[[-6.15  1.04  0.37 -4.15 -2.89 -2.68 -5.25]
 [-1.35 -3.89 -3.61 -2.08 -2.54 -2.60 -1.67]
 [-6.04  5.62  4.34 -3.14 -1.06 -0.90 -4.72]
 [-2.12 -3.25 -3.13 -2.44 -2.65 -2.67 -2.25]]
|
[[-6.15 -1.35 -6.04 -2.12]
 [ 1.04 -3.89  5.62 -3.25]
 [ 0.37 -3.61  4.34 -3.13]
 [-4.15 -2.08 -3.14 -2.44]
 [-2.89 -2.54 -1.06 -2.65]
 [-2.68 -2.60 -0.90 -2.67]
 [-5.25 -1.67 -4.72 -2.25]]

[[-2.15 -2.17 -2.19 -2.24 -2.15 -2.11 -2.17 -2.18 -2.23 -2.22]
 [-2.14 -2.16 -2.20 -2.26 -2.14 -2.08 -2.17 -2.18 -2.25 -2.24]
 [-2.43 -1.81 -0.87  0.66 -2.25 -3.83 -1.68 -1.44  0.40  0.08]
 [ 1.28 -0.02 -1.77 -5.30  1.14  4.67 -0.34 -1.25 -4.36 -3.43]
 [-0.65  0.58  2.35  4.25  0.11 -2.25  0.60  0.41  4.35  4.28]
 [-0.82 -1.77 -2.90 -4.97 -1.09  1.11 -1.88 -2.28 -4.49 -4.01]
 [-1.23 -1.91 -2.72 -4.15 -1.43  0.13 -1.98 -2.26 -3.84 -3.53]
 [-3.06 -0.87  1.95  6.63 -2.32 -7.37 -0.61  0.11  5.75  4.79]
 [-2.64 -1.63 -0.02  2.47 -2.33 -4.92 -1.41 -1.06  2.09  1.61]]
|
[[-2.15 -2.14 -2.43  1.28 -0.65 -0.82 -1.23 -3.06 -2.64]
 [-2.17 -2.16 -1.81 -0.02  0.58 -1.77 -1.91 -0.87 -1.63]
 [-2.19 -2.20 -0.87 -1.77  2.35 -2.90 -2.72  1.95 -0.02]
 [-2.24 -2.26  0.66 -5.30  4.25 -4.97 -4.15  6.63  2.47]
 [-2.15 -2.14 -2.25  1.14  0.11 -1.09 -1.43 -2.32 -2.33]
 [-2.11 -2.08 -3.83  4.67 -2.25  1.11  0.13 -7.37 -4.92]
 [-2.17 -2.17 -1.68 -0.34  0.60 -1.88 -1.98 -0.61 -1.41]
 [-2.18 -2.18 -1.44 -1.25  0.41 -2.28 -2.26  0.11 -1.06]
 [-2.23 -2.25  0.40 -4.36  4.35 -4.49 -3.84  5.75  2.09]
 [-2.22 -2.24  0.08 -3.43  4.28 -4.01 -3.53  4.79  1.61]]

[[-1.95  3.54 -5.07]
 [-1.62  3.33 -5.06]
 [-0.60  6.19 -6.38]
 [-6.54  5.86 -4.51]
 [-4.55  6.53 -5.46]]
|
[[-1.95 -1.62 -0.60 -6.54 -4.55]
 [ 3.54  3.33  6.19  5.86  6.53]
 [-5.07 -5.06 -6.38 -4.51 -5.46]]

[[ 6.73  6.69  6.83 -1.60  6.70  7.08  6.64 -0.25 -1.04  6.82 -0.40 -0.64
   6.91 -0.76  7.42]
 [-4.71 -4.29 -4.28  2.17 -4.08 -4.07 -4.77  2.69  3.26 -4.17  1.36  2.52
  -4.42  2.56 -3.99]
 [ 4.54  3.91  3.26  1.65  3.17  4.07  4.00  2.28  2.31  3.81  2.46  3.20
   3.69  2.81  4.07]]
|
[[ 6.73 -4.71  4.54]
 [ 6.69 -4.29  3.91]
 [ 6.83 -4.28  3.26]
 [-1.60  2.17  1.65]
 [ 6.70 -4.08  3.17]
 [ 7.08 -4.07  4.07]
 [ 6.64 -4.77  4.00]
 [-0.25  2.69  2.28]
 [-1.04  3.26  2.31]
 [ 6.82 -4.17  3.81]
 [-0.40  1.36  2.46]
 [-0.64  2.52  3.20]
 [ 6.91 -4.42  3.69]
 [-0.76  2.56  2.81]
 [ 7.42 -3.99  4.07]]

[[-0.88 -0.63 -0.28  1.31  2.74 -0.51  5.96  0.49  1.97 -5.18  2.77 -1.32
   0.55  0.03]
 [ 1.89  0.43  0.06 -0.25 -1.69 -0.22 -2.28  0.79  0.93 -2.81 -2.49 -1.02
   0.69  1.97]]
|
[[-0.88  1.89]
 [-0.63  0.43]
 [-0.28  0.06]
 [ 1.31 -0.25]
 [ 2.74 -1.69]
 [-0.51 -0.22]
 [ 5.96 -2.28]
 [ 0.49  0.79]
 [ 1.97  0.93]
 [-5.18 -2.81]
 [ 2.77 -2.49]
 [-1.32 -1.02]
 [ 0.55  0.69]
 [ 0.03  1.97]]

[[ 3.96  2.78  6.50]
 [-6.29 -2.86  2.00]
 [ 3.65  1.25 -6.54]
 [ 1.25  0.47  6.32]
 [ 2.63  2.67  1.06]
 [-5.00 -2.15  2.76]]
|
[[ 3.96 -6.29  3.65  1.25  2.63 -5.00]
 [ 2.78 -2.86  1.25  0.47  2.67 -2.15]
 [ 6.50  2.00 -6.54  6.32  1.06  2.76]]

[[-1.55 -1.67  0.35 -0.84 -0.60 -0.57 -2.45]
 [-1.24  0.67 -1.80  0.92  0.27 -0.27  0.66]
 [-3.41 -3.06  3.16  2.48  1.35 -1.66  0.68]
 [-1.69  2.67 -0.06 -1.00 -2.98  4.46 -1.58]
 [-0.53  1.54 -1.38 -1.06 -2.40  2.10 -1.53]
 [-0.30 -2.84 -0.64  0.77  2.12 -3.21  0.55]
 [ 1.14 -1.03  0.98 -0.39  1.29 -0.37 -0.92]
 [ 3.31 -0.39 -0.69 -5.88 -2.38  0.36 -1.60]
 [ 3.95 -1.44 -1.94 -0.54  1.08 -1.10 -0.42]]
|
[[-1.55 -1.24 -3.41 -1.69 -0.53 -0.30  1.14  3.31  3.95]
 [-1.67  0.67 -3.06  2.67  1.54 -2.84 -1.03 -0.39 -1.44]
 [ 0.35 -1.80  3.16 -0.06 -1.38 -0.64  0.98 -0.69 -1.94]
 [-0.84  0.92  2.48 -1.00 -1.06  0.77 -0.39 -5.88 -0.54]
 [-0.60  0.27  1.35 -2.98 -2.40  2.12  1.29 -2.38  1.08]
 [-0.57 -0.27 -1.66  4.46  2.10 -3.21 -0.37  0.36 -1.10]
 [-2.45  0.66  0.68 -1.58 -1.53  0.55 -0.92 -1.60 -0.42]]
